Each row is followed by its class.
346,-254,-59,-33,-230,-39,43,-549,-52,236,444,-114,-465,334,104,-456,-446,729,-71,528,114,34,-87,-206,-251,-8,-384,-551,175,419,489,-316,153,-500,154,609 : X
565,50,178,-272,-283,35,20,-37,-208,1,513,279,-392,-71,-424,-2,-216,339,-493,-281,-139,-439,-82,-233,-360,-207,-111,-14,37,360,377,-638,55,-251,254,509 : M
395,-354,-177,-31,-257,48,-301,-107,412,-72,-153,181,-83,41,-194,-282,-231,80,-231,299,308,-218,71,42,-161,176,-45,-314,-149,337,189,-195,-46,-192,208,23 : H
332,82,-49,-19,-152,282,124,-372,204,-412,83,-190,64,224,180,-239,-146,-75,-298,506,131,-2,-23,-15,22,262,-143,-239,204,98,327,-4,190,-423,9,333 : M
362,-190,-100,-295,-238,-38,-307,136,367,-135,169,19,313,-84,21,-276,16,55,-144,246,123,111,-80,268,105,317,-164,-245,159,481,144,-77,-40,-145,301,313 : H
359,218,205,-162,-435,17,149,-523,219,-496,-51,-63,276,-140,100,149,404,429,-329,626,120,174,29,79,38,199,-176,-183,581,94,563,109,128,-111,50,692 : S
304,325,-608,-229,191,27,129,61,-366,-212,-44,183,234,-83,-53,198,-80,-443,-157,-462,68,-734,-53,-59,184,-149,-171,242,-418,81,243,-86,-267,134,-463,-126 : X
307,-126,-350,-288,-86,-235,-260,465,-158,-207,275,214,477,-214,-129,75,-224,0,63,-336,54,-522,-20,167,-143,-106,-292,302,-451,253,-107,-318,-269,158,-80,112 : M
146,14,324,-205,-223,-67,307,-548,-96,481,205,174,-579,44,10,-219,7,827,-198,216,-107,-126,-339,75,-236,132,-154,-131,32,266,148,-211,-300,-586,-63,583 : L
230,372,-544,-257,-51,48,433,-184,-327,-97,-2,140,314,-297,223,80,-58,-113,-45,-212,-20,-781,-349,32,-104,-245,12,38,-411,269,-102,-322,-239,-102,-256,39 : L
581,179,-558,-199,-228,151,-8,12,-250,-168,-47,114,70,105,335,117,-193,-219,21,-110,278,-487,-398,33,-71,-245,-462,155,-349,49,-38,-78,-281,57,-308,-55 : K
788,27,-204,-52,-9,250,-135,265,-107,-235,117,172,456,347,-20,355,-282,-409,116,-86,458,-486,-104,-14,323,-306,-252,181,-445,185,-41,140,-211,-6,-363,-20 : S
500,212,-105,-265,129,-220,-194,-142,-259,-209,-31,260,61,124,198,230,17,-340,-293,238,324,-548,-106,73,118,181,-18,108,-132,191,255,169,-359,27,-661,667 : K
93,-97,16,86,114,11,-66,160,209,-322,-141,-117,-272,390,-29,-168,45,193,-320,201,3,-201,258,202,174,75,282,-359,139,206,355,53,-57,-189,191,-59 : F
352,37,-327,150,-41,137,173,-166,434,-335,19,69,210,2,-104,-197,-76,176,-129,497,-2,-106,50,-287,-6,-175,10,-296,-429,366,303,-487,369,-111,352,-109 : U
206,-119,25,-306,-571,137,-162,-215,-176,-156,-164,153,-158,157,-314,260,-169,252,-486,5,462,-430,-10,126,-191,50,-211,-240,-330,-93,380,180,-273,-71,36,330 : S
507,67,-116,-370,-432,-112,-352,93,56,-148,82,205,-549,199,-105,-83,-221,386,-459,-75,-197,-347,-161,284,-580,59,-292,106,230,138,456,-444,-221,-322,394,69 : K
252,-190,-156,20,-285,37,-140,-610,93,260,257,43,63,344,164,-56,-291,632,-166,204,91,-165,-75,326,-253,-93,-323,-460,96,246,298,-54,-238,-361,226,51 : M
388,-309,-116,244,67,-87,-60,-431,509,-230,-165,23,-167,368,-135,-13,55,623,-216,734,104,-151,208,312,-55,271,-49,-288,185,265,795,40,224,-225,185,166 : H
362,-116,81,92,101,-89,-16,-41,374,-72,-94,-139,-33,515,-36,-363,-113,414,159,363,163,119,256,326,36,153,-52,-187,430,288,310,-76,-86,-290,144,78 : F
285,287,-336,-234,-32,-49,23,-135,-267,-273,-219,105,-236,-30,17,200,-36,-277,-119,61,155,-651,-263,-162,16,-295,-124,-201,-209,178,14,-216,-304,41,-341,349 : L
410,-12,-29,-124,-321,7,265,-272,138,-385,246,12,19,-212,139,-38,80,538,-49,355,62,-32,-25,95,-24,196,-207,216,-176,330,454,-366,132,-52,174,151 : K
466,18,8,-138,-258,35,-376,361,-228,179,285,241,154,603,121,-252,-577,-117,68,-42,326,-346,-27,376,-168,128,-464,-233,-147,94,86,-139,-380,-297,61,14 : S
651,105,65,38,-32,-73,63,-89,347,-177,44,203,185,202,-37,186,-35,-158,47,208,350,174,-9,-47,138,461,-147,233,71,-11,718,228,259,-142,-97,228 : X
144,-104,2,-105,-352,-104,-63,-160,-8,-204,-25,215,-284,71,-116,175,-216,299,-488,623,124,-359,-198,358,-312,336,-230,-537,184,198,495,-77,95,-263,206,417 : Y
536,126,-755,214,-73,-162,-27,305,-546,-96,-6,491,-37,158,252,15,-259,-782,14,-104,249,-652,-15,46,-217,-460,-551,-44,-674,91,387,-74,-136,82,-278,101 : M
181,-1,-328,209,-93,-17,15,184,212,-300,-424,110,-677,208,120,-301,43,-278,-228,417,-60,10,-187,189,-14,42,217,-361,-342,148,385,-63,50,-342,141,-69 : U
11,123,-120,-310,-719,84,-54,-319,-195,93,-107,241,-566,-186,-59,-232,139,-113,-606,163,246,-490,-252,240,-432,445,-260,-125,-332,307,411,-202,-156,-370,130,424 : K
225,376,-431,-157,-328,10,-261,142,-496,-303,320,132,-351,-4,-9,-59,-173,-753,-31,-176,204,-899,-261,-527,-152,-245,41,65,-320,156,-45,-432,254,48,-414,576 : U
174,63,24,-273,-573,-98,-215,-17,8,200,64,199,-809,325,-40,-229,-47,518,-284,274,254,-85,-90,224,-134,123,-661,-73,-22,63,682,43,-258,-217,96,22 : X
294,-242,-13,104,-234,58,-73,-58,210,-251,-227,99,-447,103,157,-210,-200,392,-387,670,-11,-434,169,-191,-88,66,56,-740,-44,-244,598,13,202,-265,213,184 : U
230,202,-668,-184,-144,-298,-107,119,-300,-332,254,261,463,-265,278,115,-222,-519,72,-245,202,-539,-94,82,-9,-11,-324,149,-470,255,137,-209,-265,203,-316,41 : H
311,-8,-189,-249,-617,50,-228,-358,140,72,-22,206,452,113,-118,133,-121,211,43,416,307,188,-314,74,-44,54,-443,-65,-209,88,386,120,65,17,208,212 : M
425,-256,-135,-264,-412,-6,-303,-436,489,-304,-382,46,23,467,64,131,-180,556,-91,405,430,-192,-20,367,-220,368,-208,4,269,-234,385,364,-138,-66,113,134 : M
193,-181,-75,-156,-383,-81,-217,-437,140,53,170,91,-258,91,-97,-81,-237,310,-567,-278,224,-41,-31,178,-522,334,-150,-244,-126,374,313,-270,-355,-364,341,116 : Y
534,-59,-403,-9,116,208,272,41,-336,-144,-101,96,110,-24,128,171,-53,182,-132,-70,-34,-700,-149,77,149,-221,-403,-253,-355,109,234,-155,-245,35,-122,-62 : F
62,19,-32,-25,-448,-14,-202,-359,14,168,64,46,-877,404,-101,-401,20,218,-172,285,174,-58,-207,66,-398,191,-356,-132,-20,224,272,-247,-60,-432,82,505 : F
314,-47,-58,25,-230,129,68,-406,-2,-128,161,257,-689,22,90,3,-75,154,-722,304,-122,-456,-72,-263,-418,-25,-367,-281,84,176,342,-270,112,-349,238,334 : K
287,-132,318,-172,-329,-120,-324,-109,-93,109,498,433,-261,-85,-236,312,171,292,-508,274,-80,-116,-43,118,-79,-3,-544,-132,221,325,385,-45,3,20,286,585 : F
285,-259,232,38,-118,59,-268,290,-50,120,235,121,-345,435,-206,-93,-331,330,-113,-3,-26,-234,47,213,16,-69,-134,-332,-23,-106,232,33,-142,-337,115,115 : L
176,418,185,-223,-726,-241,-93,64,-423,235,-123,134,-302,361,-76,84,-144,192,-41,-18,620,-253,-494,-150,-451,135,-398,26,-311,92,265,-71,-358,-207,-313,415 : U
262,-36,317,-139,-284,-76,122,360,-83,278,329,206,-242,-3,-239,-171,-58,803,-337,192,-70,207,-127,-141,-199,-302,-226,-220,-166,-88,368,-45,119,-131,171,402 : H
394,-169,-35,-18,-439,-101,-246,-278,317,102,364,184,-476,-175,166,-296,-102,291,-227,340,-108,86,-146,-196,-336,86,36,-473,-42,363,425,-465,197,-420,486,410 : Y
705,-245,-59,95,-118,98,-405,-112,87,32,454,278,-315,180,101,-268,-244,-62,-492,81,23,-188,16,-86,-144,16,7,-325,-148,178,397,-163,21,-359,65,352 : F
365,66,-331,-98,201,-83,-87,173,-214,105,-494,224,-128,520,2,-102,70,-298,-175,96,309,-236,-125,160,273,51,-124,-85,-503,215,368,366,-490,-142,-423,192 : X
369,305,-253,-94,-121,-35,167,-50,162,-363,77,219,-203,-70,29,61,212,-380,-143,-75,106,-130,-84,32,89,173,-313,363,134,360,407,-156,117,67,67,-55 : L
128,388,-222,-271,-16,-127,107,131,-223,-430,-75,161,299,-83,-133,629,-31,-270,-24,-26,147,-498,-228,47,407,28,-328,55,99,49,272,115,-164,219,-388,36 : X
165,350,-272,-398,-300,10,-50,162,-456,156,252,256,-56,-207,220,204,-158,-286,-144,-369,84,-506,-327,-98,-135,-193,-574,302,-528,-114,-32,-27,-431,-35,-330,-92 : X
-53,196,-32,-217,-422,-6,17,-323,46,296,528,-140,36,187,-60,-264,-86,582,221,-70,15,48,-147,-59,-167,-81,-696,-70,36,188,-3,-356,-164,-383,177,431 : K
271,35,-128,-6,-445,-30,16,-84,-163,-129,-23,420,-332,-67,43,238,117,-368,-262,636,307,-115,-161,92,18,80,-509,-118,6,214,617,241,328,92,53,325 : X
513,-294,-375,9,-195,48,-175,-3,439,-285,-438,307,239,42,224,124,52,-195,-19,636,109,-178,130,363,101,164,-560,-205,-215,166,432,199,-47,-11,488,-213 : U
345,-158,-86,-161,-491,-283,-374,54,208,-172,112,203,-276,-486,-208,-245,258,246,-647,-187,78,-211,119,171,-646,225,-286,-1,196,104,350,-248,-155,-161,60,625 : F
179,-67,-368,-109,-161,-77,-170,116,-335,367,552,109,288,6,255,-300,-364,14,304,-26,112,-301,-276,-141,-59,-60,-377,88,-814,469,-115,-373,-95,-86,-100,8 : U
346,1,-62,-412,-470,-54,-24,-246,99,102,91,291,-175,-305,34,75,14,155,-422,-299,-106,226,-234,56,-315,201,-125,152,-151,98,445,-77,-188,-212,431,51 : X
566,-171,0,-79,-465,183,-316,-225,214,-34,-9,119,-218,221,-4,-12,190,77,-519,465,483,204,-176,230,-40,172,-220,-161,24,266,539,352,116,-100,81,303 : X
112,164,-82,-261,-646,-24,-36,-65,-100,6,459,137,309,-421,-75,50,-244,322,-99,121,-106,-267,-114,0,-130,-203,-475,-79,-163,39,258,-265,-48,-252,76,104 : U
442,-54,-415,-33,-571,80,-479,76,204,-359,156,342,-152,-283,44,113,2,-534,-502,-180,147,-444,15,183,-375,-155,-288,103,-182,15,112,-60,-89,-128,92,15 : K
199,-149,-52,106,52,-260,196,84,113,-135,223,153,132,97,33,-92,-113,290,180,381,68,-54,81,323,18,247,-226,-95,-265,406,433,-239,93,-127,221,193 : M
320,118,-121,120,147,-146,153,305,-232,-48,57,291,-357,94,15,-170,-68,-90,-200,233,194,-388,-266,-108,-62,59,-3,-292,-567,228,311,-321,76,-19,-277,377 : M
591,11,-536,-219,-219,57,-57,-130,-285,-249,-87,137,335,-40,89,434,-23,-375,16,-227,335,-533,-439,411,-46,110,-368,220,-183,217,87,98,-257,69,-314,281 : F
-214,196,-176,-248,-635,-333,-238,11,276,-117,146,210,-180,-407,55,-191,449,382,-430,184,-74,-12,-124,63,-244,205,-364,21,128,128,357,-72,-20,-18,144,247 : H
231,-37,-273,50,-176,-330,-190,172,174,-122,61,301,-141,222,120,162,-64,-169,25,341,232,29,-90,172,5,77,-423,-115,-240,350,498,116,-2,-57,207,108 : S
-30,346,-209,-91,-20,-241,234,-26,-614,1,303,-29,43,209,405,-123,-389,-230,-128,9,82,-306,-387,-121,-123,211,-166,-266,-356,539,167,-300,-305,-397,-248,276 : H
257,144,-18,-236,-99,-210,-205,514,-202,241,311,238,121,284,-150,186,-395,-84,71,-253,324,-449,-281,30,-48,-54,-483,-132,-447,166,-34,-69,-365,-138,-148,232 : U
291,482,-402,-306,-173,-193,249,-51,-519,-57,74,258,153,-6,-133,306,-17,-171,-56,-410,235,-65,-502,-15,-9,-105,-513,231,-500,230,313,-161,-351,139,-365,359 : S
166,286,-365,-12,115,-75,467,-411,-287,-98,-46,-77,-61,-7,409,13,18,22,-134,-41,-20,-226,-355,73,-167,100,-391,-28,315,207,91,-86,-226,-180,-385,205 : H
-45,-92,301,-212,-503,49,314,-74,-274,82,-36,149,-520,-187,-112,-260,419,787,-354,552,72,186,-167,286,-29,91,-98,-244,-5,-84,347,158,173,38,-5,790 : Y
23,56,-427,-332,-192,-307,-48,-416,-313,56,18,-44,200,220,374,118,23,-55,212,-321,323,7,-327,568,-166,472,-222,51,-408,580,146,-80,-572,-14,122,293 : Y
512,80,-130,-138,-287,-213,88,-287,181,-313,322,365,66,-437,45,283,70,478,-341,407,-151,-123,-108,-320,-368,-207,-320,160,174,272,412,-373,340,116,208,331 : S
335,-63,-285,82,60,296,-109,-233,-756,136,159,152,355,634,85,340,-372,-524,274,130,223,-376,-142,47,336,-492,-597,-373,-415,142,-125,182,-254,70,-188,337 : F
235,173,-275,-180,-229,372,76,308,-594,-60,288,90,272,244,-79,150,-131,-91,7,-307,83,-380,-313,141,317,-470,-456,-19,-797,86,-116,-94,-324,66,-128,-92 : H
296,-82,-312,-24,-418,-46,-235,191,392,-321,-145,130,-149,-44,-19,-112,223,65,-96,313,278,-111,-50,534,-115,173,-351,114,-157,162,300,-13,-40,-4,113,-94 : F
290,-170,34,-19,-289,63,-228,-166,460,-89,42,141,-430,122,-362,-24,58,320,-159,404,192,-174,17,298,-67,48,-121,-344,-59,342,353,-261,59,-232,354,231 : S
